Below are the code and all the weights of a small trained network. Each question names an input and a class and asks about switching units off, where a switched-off unit gives its printed mean instead of its output.

import numpy as np


def w(rows, s, z=0):
    codes = np.array(rows[::2]) - 128.0
    scale = np.full(codes.shape[1], s)
    scale[-1] = z or s
    return codes * scale


def f(y):
    return np.maximum(y, 0)


def log_softmax(a):
    a = a - a.max(-1, keepdims=True)
    return a - np.log(np.exp(a).sum(-1, keepdims=True))


def net(x, mask):
    res = np.array(x, float).reshape(1, 8) / 4 @ E
    y = f(res @ A[0][:, :-1].T + A[0][:, -1])
    res = res + np.where(mask, y, B[0][:, -1]) @ B[0][:, :-1]
    return log_softmax(res[-1] @ U[:, :-1].T + U[:, -1])


A, B = {}, {}
E = w([
[131,25,72,155,161],'x0',
[134,183,84,36,114],'x1',
[180,135,63,141,129],'x2',
[136,108,86,141,4],'x3',
[202,213,114,103,145],'x4',
[80,181,59,88,148],'x5',
[132,74,173,1,137],'x6',
[130,174,158,54,170],'x7',
],0.0081)
A[0] = w([
[137,107,216,124,98,255],'n0',
[94,94,138,112,102,128],'n1',
[165,187,156,118,189,168],'n2',
[201,138,116,205,102,99],'n3',
[194,84,121,198,190,159],'n4',
[69,89,75,78,180,120],'n5',
[167,111,102,227,93,147],'n6',
[114,220,211,122,182,165],'n7',
[62,114,174,216,52,174],'n8',
[227,64,150,99,87,117],'n9',
[161,123,45,138,191,142],'n10',
[193,77,108,102,89,157],'n11',
[182,115,29,249,104,113],'n12',
[175,134,161,74,168,221],'n13',
[113,164,92,106,65,121],'n14',
],0.012,0.0074)
B[0] = w([
[88,91,157,76,34,245],'n0',
[137,102,127,166,51,168],'n1',
[100,126,158,37,129,214],'n2',
[37,164,91,118,190,192],'n3',
[73,129,99,102,114,208],'n4',
[19,215,47,199,178,192],'n5',
[52,153,75,127,95,223],'n6',
[142,52,206,2,120,237],'n7',
[64,71,44,148,98,235],'n8',
[176,41,187,80,122,196],'n9',
[116,146,128,74,166,184],'n10',
[188,131,157,85,102,192],'n11',
[46,178,86,75,179,247],'n12',
[65,156,134,22,201,237],'n13',
[186,206,87,221,107,183],'n14',
],0.0081,0.011)
U = w([
[153,130,255,185,102,33],'0',
[83,22,98,194,16,188],'1',
[149,98,209,1,117,238],'2',
[60,202,39,125,150,122],'3',
[247,222,112,122,64,154],'4',
[208,118,131,126,117,27],'5',
[218,90,189,184,146,5],'6',
[162,104,124,160,185,52],'7',
],0.0083,0.0032)

Each question gives the input, the list of numbers given to net, and the class t.
The units are the neurons (one row each of A and B). Each row of codes is followed by its name. A weight is (code - 128) times the scale printed after its matrix; where a second scale follows, it is the last column's (A, B and U).
mask holds one flag per neuron, in row order. A switched-off neuron (its flag False) gives its mean, the last column of its row in B, instead of its output. The means were averaged over made-up inputs and are rounded, as every weight is.
A unit's drop is (log p(t) with every unit on - log p(t) with that unit switched off) / (log p(t) with every unit on - log p(t) with every unit switched off).
The circuit of an input: a set's keep is (log p(t) with only the set's units on - log p(t) with every unit switched off) / (log p(t) with every unit on - log p(t) with every unit switched off). Starting from the 12 units with the biggest drops (on a tie, the unit counted first), units are removed one at a time, each time the one whose removal leaves the highest keep (on an exact tie, the one counted first), for as long as the keep stays at least 0.8.
circuit, biggest first: the units of the circuit, biggest drop first
top k neurons: the k neurons with the biggest drops, biggest first
drop of u: that unit's drop, to one decimal
input [-8,3,-6,-7,-6,-2,-3,-8], class 1: top neuron => [n8]
input [-4,4,-4,-8,-3,-4,-7,-8], class 1: circuit, biggest first => [n13 n8]
input [8,8,0,0,-4,-2,-1,4], class 3: top 3 neurons => [n5 n7 n0]
input [2,3,0,3,6,-7,-1,-6], class 3: top 3 neurons => [n12 n3 n7]
input [-8,6,-5,1,0,5,-5,-6], class 4: top 2 neurons => [n14 n12]
input [-7,4,-4,0,1,-4,-2,-6], class 1: top 3 neurons => [n8 n13 n12]
input [1,2,-6,-1,-5,5,7,-2], class 3: top 3 neurons => [n5 n7 n9]
input [-3,-4,1,0,-8,-6,-7,-4], class 3: top 2 neurons => [n12 n3]
input [7,7,-8,2,-7,2,8,4], class 3: top 2 neurons => [n5 n7]
input [-1,-7,1,-2,-4,-5,-5,-8], class 3: top 2 neurons => [n12 n3]
input [3,-1,5,-1,-4,-2,4,-5], class 1: top 2 neurons => [n13 n7]
input [-1,0,7,-6,2,8,0,8], class 2: drop of n7 => 0.3
input [-8,3,1,3,-4,5,-6,5], class 4: drop of n14 => 0.3
input [-3,-4,-7,-1,3,1,4,-8], class 1: drop of n2 => 0.1
input [0,-5,1,-7,2,-8,0,-6], class 3: circuit, biggest first => [n3]
